Below are the code and all the weights of a small trained network. Each question names an input and a target symbol and asks about switching units off, where a switched-off unit gives its printed mean instead of its output.

import numpy as np


def w(rows, s, z=0):
    codes = np.array(rows[::2]) - 128.0
    scale = np.full(codes.shape[1], s)
    scale[-1] = z or s
    return codes * scale


def f(y):
    return np.maximum(y, 0)


def softmax(a):
    e = np.exp(a - a.max(-1, keepdims=True))
    return e / e.sum(-1, keepdims=True)


def log_softmax(a):
    a = a - a.max(-1, keepdims=True)
    return a - np.log(np.exp(a).sum(-1, keepdims=True))


def net(x, mask):
    ids = ['Πγδεζημξ'.index(c) for c in x.split()]
    T = len(ids)
    res = E[ids] + P[:T]
    r = res
    for j in range(2):
        rows = slice(2 * j, 2 * j + 2)
        q, k, v = (r @ M[0][rows].T for M in (Q, K, V))
        z = softmax(np.where(np.tri(T) > 0, q @ k.T / 2**0.5, -1e9)) @ v
        o = O[0][rows]
        res = res + np.where(mask[j], z, o[:, -1]) @ o[:, :-1]
    y = f(res @ A[0][:, :-1].T + A[0][:, -1])
    res = res + np.where(mask[2:10], y, B[0][:, -1]) @ B[0][:, :-1]
    return log_softmax(res[-1] @ U[:, :-1].T + U[:, -1])


Q, K, V, O, A, B = {}, {}, {}, {}, {}, {}
E = w([
[143,81,159,52,87],'Π',
[160,152,162,110,124],'γ',
[179,57,132,138,10],'δ',
[154,215,186,60,181],'ε',
[172,123,50,77,118],'ζ',
[146,151,148,159,158],'η',
[179,191,250,220,197],'μ',
[207,154,150,244,140],'ξ',
],0.012)
P = w([
[153,254,140,165,46],'0',
[137,111,208,25,185],'1',
[152,102,199,36,161],'2',
[162,56,186,65,113],'3',
[150,90,178,92,141],'4',
[162,120,140,63,128],'5',
[150,123,178,67,147],'6',
[151,97,189,75,125],'7',
[154,117,169,68,136],'8',
[162,109,153,56,122],'9',
[184,152,138,81,132],'10',
[174,131,140,68,123],'11',
],0.0089)
Q[0] = w([
[160,154,159,136,173],'H0',
[161,165,32,107,169],'H0',
[102,68,205,110,170],'H1',
[2,132,44,198,147],'H1',
],0.0084)
K[0] = w([
[193,180,128,141,30],'H0',
[137,128,105,97,136],'H0',
[170,90,98,127,104],'H1',
[149,1,160,77,198],'H1',
],0.0089)
V[0] = w([
[104,145,122,248,169],'H0',
[129,187,131,66,215],'H0',
[205,81,70,254,77],'H1',
[88,235,198,202,175],'H1',
],0.0079)
O[0] = w([
[140,86,60,82,166,68],'H0',
[99,181,133,190,138,157],'H0',
[251,137,43,115,159,152],'H1',
[75,1,99,198,243,254],'H1',
],0.0088,0.0075)
A[0] = w([
[104,144,145,107,88,146],'N0',
[152,158,159,251,84,249],'N1',
[182,178,181,217,182,181],'N2',
[2,81,123,148,124,176],'N3',
[194,101,123,144,176,91],'N4',
[88,15,146,137,94,227],'N5',
[146,83,128,210,146,250],'N6',
[92,134,186,104,45,154],'N7',
],0.0065,0.0019)
B[0] = w([
[15,75,209,253,130,139],'N0',
[52,201,133,46,87,201],'N1',
[93,70,88,82,90,249],'N2',
[98,245,249,189,207,206],'N3',
[214,30,84,106,38,214],'N4',
[61,216,47,166,189,227],'N5',
[37,183,92,75,117,255],'N6',
[150,197,218,139,62,161],'N7',
],0.0045,0.0067)
U = w([
[135,151,201,129,86,156],'Π',
[111,114,150,105,131,186],'γ',
[254,167,159,141,109,129],'δ',
[58,180,163,158,139,102],'ε',
[166,213,148,142,115,165],'ζ',
[127,99,144,84,122,122],'η',
[101,86,101,152,170,118],'μ',
[195,80,80,127,150,5],'ξ',
],0.0079,0.0025)

Each question gives the input, a string of symbols that net reads in full, and the target symbol t.
The units are the heads (2 rows each of Q, K, V and O) and the neurons (one row each of A and B). Each row of codes is followed by its name. A weight is (code - 128) times the scale printed after its matrix; where a second scale follows, it is the last column's (O, A, B and U).
mask holds one flag per unit, heads first, then neurons. A switched-off unit (its flag False) gives its mean, the last column of its rows in O or B, instead of its output. The means were averaged over made-up inputs and are rounded, as every weight is.
A unit's drop is (log p(t) with every unit on - log p(t) with that unit switched off) / (log p(t) with every unit on - log p(t) with every unit switched off).
The circuit of an input: a set's keep is (log p(t) with only the set's units on - log p(t) with every unit switched off) / (log p(t) with every unit on - log p(t) with every unit switched off). Starting from all 10 units, units are removed one at a time, each time the one whose removal leaves the highest keep (on an exact tie, the one counted first), for as long as the keep stays at least 0.8.
units of the circuit, in order: the units of the circuit, biggest drop first
top k neurons: the k neurons with the biggest drops, biggest first
which heads matter: for each layer, one digit per head in row order, 1 if its drop is at least 0.15 and else 0, layers parted by /
drop when u is switched off: that unit's drop, to one decimal
input ε Π μ δ δ ε, target ε: units of the circuit, in order -> H1, N3
input Π γ ε δ ε, target Π: units of the circuit, in order -> H1, H0, N5
input Π Π μ ε ξ δ ζ ε Π δ, target Π: units of the circuit, in order -> H1, N7
input ε μ δ γ ε δ ε ε Π, target ε: units of the circuit, in order -> H1, N3, N5
input ξ μ δ ζ ζ, target ξ: units of the circuit, in order -> H1, N4
input δ δ μ δ η η, target δ: units of the circuit, in order -> H1, N6
input δ δ ζ ε Π ξ, target δ: which heads matter -> 01
input ε ξ ζ ε ε ξ ζ δ, target ε: top 2 neurons -> N5, N3
input ζ ζ η ζ, target δ: units of the circuit, in order -> H1, N6
input ξ Π ζ μ ξ, target ξ: which heads matter -> 11
input μ ξ δ δ δ μ, target μ: which heads matter -> 01
input δ Π ξ ε ξ μ η ξ ζ ε ζ Π, target δ: which heads matter -> 01
input ε μ ε ε, target ε: units of the circuit, in order -> H1, N3, H0
input ε ξ δ η, target ε: units of the circuit, in order -> H1, N3, N5
input ξ ε Π δ, target ξ: top 2 neurons -> N4, N3
input ε ζ ξ ζ γ η η ζ ζ δ γ δ, target ε: top neuron -> N5
input Π ε ε ε ε, target Π: top 3 neurons -> N5, N7, N6
input δ ζ Π μ η, target δ: top 2 neurons -> N6, N5
input μ ε ξ γ η γ ε δ η ε, target μ: drop when H0 is switched off -> 0.0
input μ ε ζ, target μ: drop when H1 is switched off -> 1.0
input δ δ δ, target δ: drop when H1 is switched off -> 0.9
input ε μ ξ ε Π ε γ γ δ ζ, target ε: drop when H1 is switched off -> 1.1
